Below are the code and all the weights of a small trained network. Each question names an input and a class and asks about switching units off, where a switched-off unit gives its printed mean instead of its output.

import numpy as np


def w(rows, s, z=0):
    codes = np.array(rows[::2]) - 128.0
    scale = np.full(codes.shape[1], s)
    scale[-1] = z or s
    return codes * scale


def norm(h):
    return h / np.sqrt((h * h).mean(-1, keepdims=True) + 1e-5)


def f(y):
    return y / 2 * (1 + np.tanh(0.7978845608 * (y + 0.044715 * y**3)))


def log_softmax(a):
    a = a - a.max(-1, keepdims=True)
    return a - np.log(np.exp(a).sum(-1, keepdims=True))


def net(x, mask):
    res = np.array(x, float).reshape(1, 4) / 4 @ E
    u = 0
    for l in range(3):
        y = f(norm(res) @ A[l][:, :-1].T + A[l][:, -1])
        res = res + np.where(mask[u : u + 12], y, B[l][:, -1]) @ B[l][:, :-1]
        u += 12
    return log_softmax(norm(res)[-1] @ U[:, :-1].T + U[:, -1])


A, B = {}, {}
E = w([
[129,128,131,128],'x0',
[131,99,254,140],'x1',
[66,185,121,133],'x2',
[119,136,146,68],'x3',
],0.0083)
A[0] = w([
[186,83,216,131,243],'0.n0',
[141,205,168,150,96],'0.n1',
[118,170,108,175,101],'0.n2',
[122,228,168,1,93],'0.n3',
[53,124,153,133,138],'0.n4',
[156,176,79,200,168],'0.n5',
[82,132,132,73,90],'0.n6',
[136,124,106,67,156],'0.n7',
[163,59,106,146,99],'0.n8',
[116,168,141,77,4],'0.n9',
[60,159,80,139,56],'0.n10',
[67,48,99,61,207],'0.n11',
],0.0091,0.0024)
B[0] = w([
[66,103,57,80,254],'0.n0',
[165,26,67,96,139],'0.n1',
[143,110,113,104,142],'0.n2',
[254,188,140,128,182],'0.n3',
[137,171,97,79,151],'0.n4',
[129,132,93,84,176],'0.n5',
[143,163,234,127,137],'0.n6',
[197,93,153,86,145],'0.n7',
[119,143,87,117,154],'0.n8',
[129,97,148,213,124],'0.n9',
[115,118,169,113,160],'0.n10',
[217,211,112,135,154],'0.n11',
],0.0057,0.0065)
A[1] = w([
[110,112,158,216,63],'1.n0',
[157,122,55,156,196],'1.n1',
[144,107,108,171,31],'1.n2',
[147,94,181,133,136],'1.n3',
[69,209,130,228,211],'1.n4',
[219,199,105,121,251],'1.n5',
[80,251,155,147,54],'1.n6',
[175,74,39,122,109],'1.n7',
[101,84,68,235,229],'1.n8',
[148,120,134,253,195],'1.n9',
[86,179,85,82,170],'1.n10',
[96,216,142,84,65],'1.n11',
],0.011,0.0017)
B[1] = w([
[120,121,151,73,126],'1.n0',
[113,114,141,73,218],'1.n1',
[195,137,116,123,125],'1.n2',
[89,167,86,166,153],'1.n3',
[254,108,156,169,163],'1.n4',
[63,120,123,80,254],'1.n5',
[152,109,108,200,185],'1.n6',
[171,31,165,123,252],'1.n7',
[151,177,196,23,222],'1.n8',
[141,236,135,56,135],'1.n9',
[110,91,94,68,212],'1.n10',
[143,120,77,176,189],'1.n11',
],0.007,0.0054)
A[2] = w([
[129,215,71,172,181],'2.n0',
[64,161,158,185,191],'2.n1',
[208,46,161,89,140],'2.n2',
[167,222,131,100,244],'2.n3',
[143,82,202,170,235],'2.n4',
[252,85,170,130,120],'2.n5',
[84,126,65,81,129],'2.n6',
[167,101,116,72,251],'2.n7',
[154,160,138,187,149],'2.n8',
[224,203,172,78,186],'2.n9',
[74,118,206,143,35],'2.n10',
[104,83,115,115,95],'2.n11',
],0.011,0.0019)
B[2] = w([
[152,46,140,196,155],'2.n0',
[138,104,110,81,138],'2.n1',
[112,183,138,195,254],'2.n2',
[83,161,137,151,177],'2.n3',
[166,95,35,94,163],'2.n4',
[118,117,61,145,192],'2.n5',
[149,107,206,122,196],'2.n6',
[96,150,137,171,251],'2.n7',
[154,2,80,156,126],'2.n8',
[61,164,110,163,207],'2.n9',
[139,151,124,55,153],'2.n10',
[144,91,160,162,162],'2.n11',
],0.0095,0.0072)
U = w([
[67,244,96,135,153],'0',
[157,99,59,207,159],'1',
[141,117,90,4,117],'2',
[84,131,135,139,254],'3',
[122,137,186,141,50],'4',
[221,164,175,150,18],'5',
],0.015,0.0076)

Each question gives the input, the list of numbers given to net, and the class t.
The units are the neurons (one row each of A and B). Each row of codes is followed by its name. A weight is (code - 128) times the scale printed after its matrix; where a second scale follows, it is the last column's (A, B and U).
mask holds one flag per neuron, layer by layer. A switched-off neuron (its flag False) gives its mean, the last column of its row in B, instead of its output. The means were averaged over made-up inputs and are rounded, as every weight is.
A unit's drop is (log p(t) with every unit on - log p(t) with that unit switched off) / (log p(t) with every unit on - log p(t) with every unit switched off).
The circuit of an input: a set's keep is (log p(t) with only the set's units on - log p(t) with every unit switched off) / (log p(t) with every unit on - log p(t) with every unit switched off). Starting from the 12 units with the biggest drops (on a tie, the unit counted first), units are removed one at a time, each time the one whose removal leaves the highest keep (on an exact tie, the one counted first), for as long as the keep stays at least 0.8.
circuit, biggest first: the units of the circuit, biggest drop first
k most important neurons: the k neurons with the biggest drops, biggest first
top k neurons in layer l: the k neurons of layer l with the biggest drops, biggest first
input [5,6,-6,-5], class 1: circuit, biggest first -> (2.n4)
input [4,-3,3,-1], class 3: circuit, biggest first -> (2.n6 1.n10 1.n9)
input [-4,1,-3,-4], class 0: circuit, biggest first -> (1.n8 0.n7 2.n0)
input [-2,-1,2,0], class 4: circuit, biggest first -> (2.n6 2.n5)
input [4,6,2,-6], class 0: top 2 neurons in layer 1 -> (1.n8 1.n9)
input [-1,-1,6,4], class 1: top 2 neurons in layer 2 -> (2.n0 2.n8)
input [5,-6,6,-1], class 1: top 3 neurons in layer 0 -> (0.n0 0.n1 0.n10)
input [-7,-2,-2,-3], class 3: 3 most important neurons -> (0.n5 2.n2 1.n7)
input [-7,1,-7,6], class 1: circuit, biggest first -> (1.n8 2.n5)
input [-4,-8,8,-6], class 1: 4 most important neurons -> (2.n0 1.n4 0.n0 1.n6)
input [-1,6,5,-1], class 2: 3 most important neurons -> (0.n1 0.n11 1.n7)
input [7,-3,8,-6], class 1: circuit, biggest first -> (1.n4 2.n0)
input [-8,-8,2,7], class 2: 3 most important neurons -> (2.n2 1.n5 1.n8)
input [6,-4,-6,-6], class 0: circuit, biggest first -> (1.n8 2.n2 2.n0 1.n1)
input [6,-5,7,-4], class 1: top 3 neurons in layer 1 -> (1.n4 1.n6 1.n11)
input [1,1,-5,5], class 0: circuit, biggest first -> (2.n2)
input [-5,-7,-3,0], class 2: top 2 neurons in layer 2 -> (2.n9 2.n0)
input [-2,-7,-5,-7], class 0: top 2 neurons in layer 2 -> (2.n2 2.n7)
input [-7,-4,-2,-4], class 3: top 4 neurons in layer 2 -> (2.n2 2.n7 2.n4 2.n10)
input [5,-8,-5,-4], class 2: 2 most important neurons -> (1.n1 1.n4)
